Here is a tiny trained network, its code and every weight. The questions are about switching its units off for an input and a target symbol, where a switched-off unit gives its printed mean instead of its output.

import numpy as np


def w(rows, s, z=0):
    codes = np.array(rows[::2]) - 128.0
    scale = np.full(codes.shape[1], s)
    scale[-1] = z or s
    return codes * scale


def norm(h):
    return h / np.sqrt((h * h).mean(-1, keepdims=True) + 1e-5)


def f(y):
    return y / 2 * (1 + np.tanh(0.7978845608 * (y + 0.044715 * y**3)))


def softmax(a):
    e = np.exp(a - a.max(-1, keepdims=True))
    return e / e.sum(-1, keepdims=True)


def log_softmax(a):
    a = a - a.max(-1, keepdims=True)
    return a - np.log(np.exp(a).sum(-1, keepdims=True))


def net(x, mask):
    ids = ['βδεζηθμπσψω'.index(c) for c in x.split()]
    T = len(ids)
    res = E[ids] + P[:T]
    r = norm(res)
    for j in range(2):
        rows = slice(2 * j, 2 * j + 2)
        q, k, v = (r @ M[0][rows].T for M in (Q, K, V))
        z = softmax(np.where(np.tri(T) > 0, q @ k.T / 2**0.5, -1e9)) @ v
        o = O[0][rows]
        res = res + np.where(mask[j], z, o[:, -1]) @ o[:, :-1]
    y = f(norm(res) @ A[0][:, :-1].T + A[0][:, -1])
    res = res + np.where(mask[2:10], y, B[0][:, -1]) @ B[0][:, :-1]
    return log_softmax(norm(res)[-1] @ U[:, :-1].T + U[:, -1])


Q, K, V, O, A, B = {}, {}, {}, {}, {}, {}
E = w([
[64,89,99,109,99,90],'β',
[111,48,83,51,44,122],'δ',
[54,66,158,127,166,122],'ε',
[109,254,89,142,187,214],'ζ',
[84,98,113,146,118,123],'η',
[69,105,116,134,99,113],'θ',
[94,119,190,142,95,203],'μ',
[94,93,74,190,26,172],'π',
[36,116,180,130,121,145],'σ',
[111,74,102,110,100,124],'ψ',
[68,139,134,99,107,109],'ω',
],0.013)
P = w([
[145,143,210,133,110,2],'0',
[86,119,126,154,91,78],'1',
[109,107,112,138,112,100],'2',
[121,88,111,125,121,112],'3',
[127,81,106,104,126,128],'4',
[117,69,103,92,130,140],'5',
[112,61,102,72,138,159],'6',
],0.0093)
Q[0] = w([
[95,144,138,98,169,198],'head 0',
[153,166,192,113,255,135],'head 0',
[131,135,169,144,124,59],'head 1',
[188,158,169,142,75,65],'head 1',
],0.0094)
K[0] = w([
[136,97,202,181,175,175],'head 0',
[25,3,217,106,128,141],'head 0',
[96,62,116,163,68,65],'head 1',
[130,26,193,84,104,149],'head 1',
],0.0068)
V[0] = w([
[104,104,174,75,165,131],'head 0',
[92,72,72,91,147,56],'head 0',
[109,42,254,165,84,59],'head 1',
[149,124,155,76,138,151],'head 1',
],0.0084)
O[0] = w([
[108,41,82,136,141,101,115],'head 0',
[35,210,130,73,253,19,178],'head 0',
[161,148,123,107,251,61,254],'head 1',
[158,76,198,173,121,112,91],'head 1',
],0.0064,0.0087)
A[0] = w([
[85,197,225,84,70,195,188],'neuron 0',
[227,129,98,65,80,164,17],'neuron 1',
[124,113,82,92,187,27,206],'neuron 2',
[55,191,134,19,226,40,195],'neuron 3',
[192,213,177,121,94,102,69],'neuron 4',
[141,187,171,176,150,2,7],'neuron 5',
[94,137,89,124,79,148,183],'neuron 6',
[105,31,214,105,181,73,156],'neuron 7',
],0.0084,0.0019)
B[0] = w([
[108,134,170,136,162,35,134],'neuron 0',
[96,140,205,98,158,82,125],'neuron 1',
[2,113,199,187,170,120,214],'neuron 2',
[67,66,159,172,161,93,254],'neuron 3',
[86,148,44,184,119,100,124],'neuron 4',
[182,16,208,137,206,77,161],'neuron 5',
[152,115,146,50,161,114,142],'neuron 6',
[58,140,35,109,122,127,180],'neuron 7',
],0.0076,0.017)
U = w([
[95,74,200,140,158,59,171],'β',
[42,121,35,83,109,147,142],'δ',
[163,87,19,9,179,159,101],'ε',
[166,151,170,29,99,105,123],'ζ',
[137,254,146,144,95,109,128],'η',
[148,126,239,92,75,206,144],'θ',
[162,115,131,104,107,119,2],'μ',
[162,122,118,115,109,130,40],'π',
[202,114,124,55,129,92,98],'σ',
[163,121,63,236,80,161,72],'ψ',
[185,126,131,97,128,117,72],'ω',
],0.0081,0.0037)

Each question gives the input, a string of symbols that net reads in full, and the target symbol t.
The units are the heads (2 rows each of Q, K, V and O) and the neurons (one row each of A and B). Each row of codes is followed by its name. A weight is (code - 128) times the scale printed after its matrix; where a second scale follows, it is the last column's (O, A, B and U).
mask holds one flag per unit, heads first, then neurons. A switched-off unit (its flag False) gives its mean, the last column of its rows in O or B, instead of its output. The means were averaged over made-up inputs and are rounded, as every weight is.
A unit's drop is (log p(t) with every unit on - log p(t) with that unit switched off) / (log p(t) with every unit on - log p(t) with every unit switched off).
The circuit of an input: a set's keep is (log p(t) with only the set's units on - log p(t) with every unit switched off) / (log p(t) with every unit on - log p(t) with every unit switched off). Starting from all 10 units, units are removed one at a time, each time the one whose removal leaves the highest keep (on an exact tie, the one counted first), for as long as the keep stays at least 0.8.
circuit, biggest first: the units of the circuit, biggest drop first
most important unit: the unit with the biggest drop
k most important neurons: the k neurons with the biggest drops, biggest first
heads that matter: for each layer, one digit per head in row order, 1 if its drop is at least 0.15 and else 0, layers parted by /
drop of u: that unit's drop, to one decimal
input μ π μ π μ μ, target ε: heads that matter	11
input π ζ μ δ δ π ε, target δ: heads that matter	01
input μ β σ μ β μ ζ, target θ: heads that matter	11
input π π δ π, target ε: most important unit	neuron 2
input μ μ π π, target δ: circuit, biggest first	[neuron 5; neuron 3]
input σ δ δ δ μ ζ η, target θ: circuit, biggest first	[head 1; neuron 7; neuron 3]
input π ζ δ ω μ, target θ: heads that matter	11
input ε ψ μ μ μ, target ε: heads that matter	10
input π μ μ, target δ: 4 most important neurons	[neuron 5; neuron 3; neuron 2; neuron 7]
input ψ ψ π ω π, target δ: heads that matter	00
input δ ε ω μ π μ, target δ: heads that matter	10
input π π μ η β ζ μ, target θ: heads that matter	01
input δ ζ θ μ π μ σ, target θ: heads that matter	11
input μ π π μ π, target ε: heads that matter	10
input β θ ζ, target η: heads that matter	01
input ε μ ζ δ σ β ε, target δ: most important unit	head 1
input μ θ π ζ σ η, target θ: heads that matter	11
input π β ζ, target η: 2 most important neurons	[neuron 3; neuron 0]
input π δ ζ σ δ θ, target θ: drop of neuron 4	0.0
input μ δ ζ π π θ, target θ: most important neuron	[neuron 7]
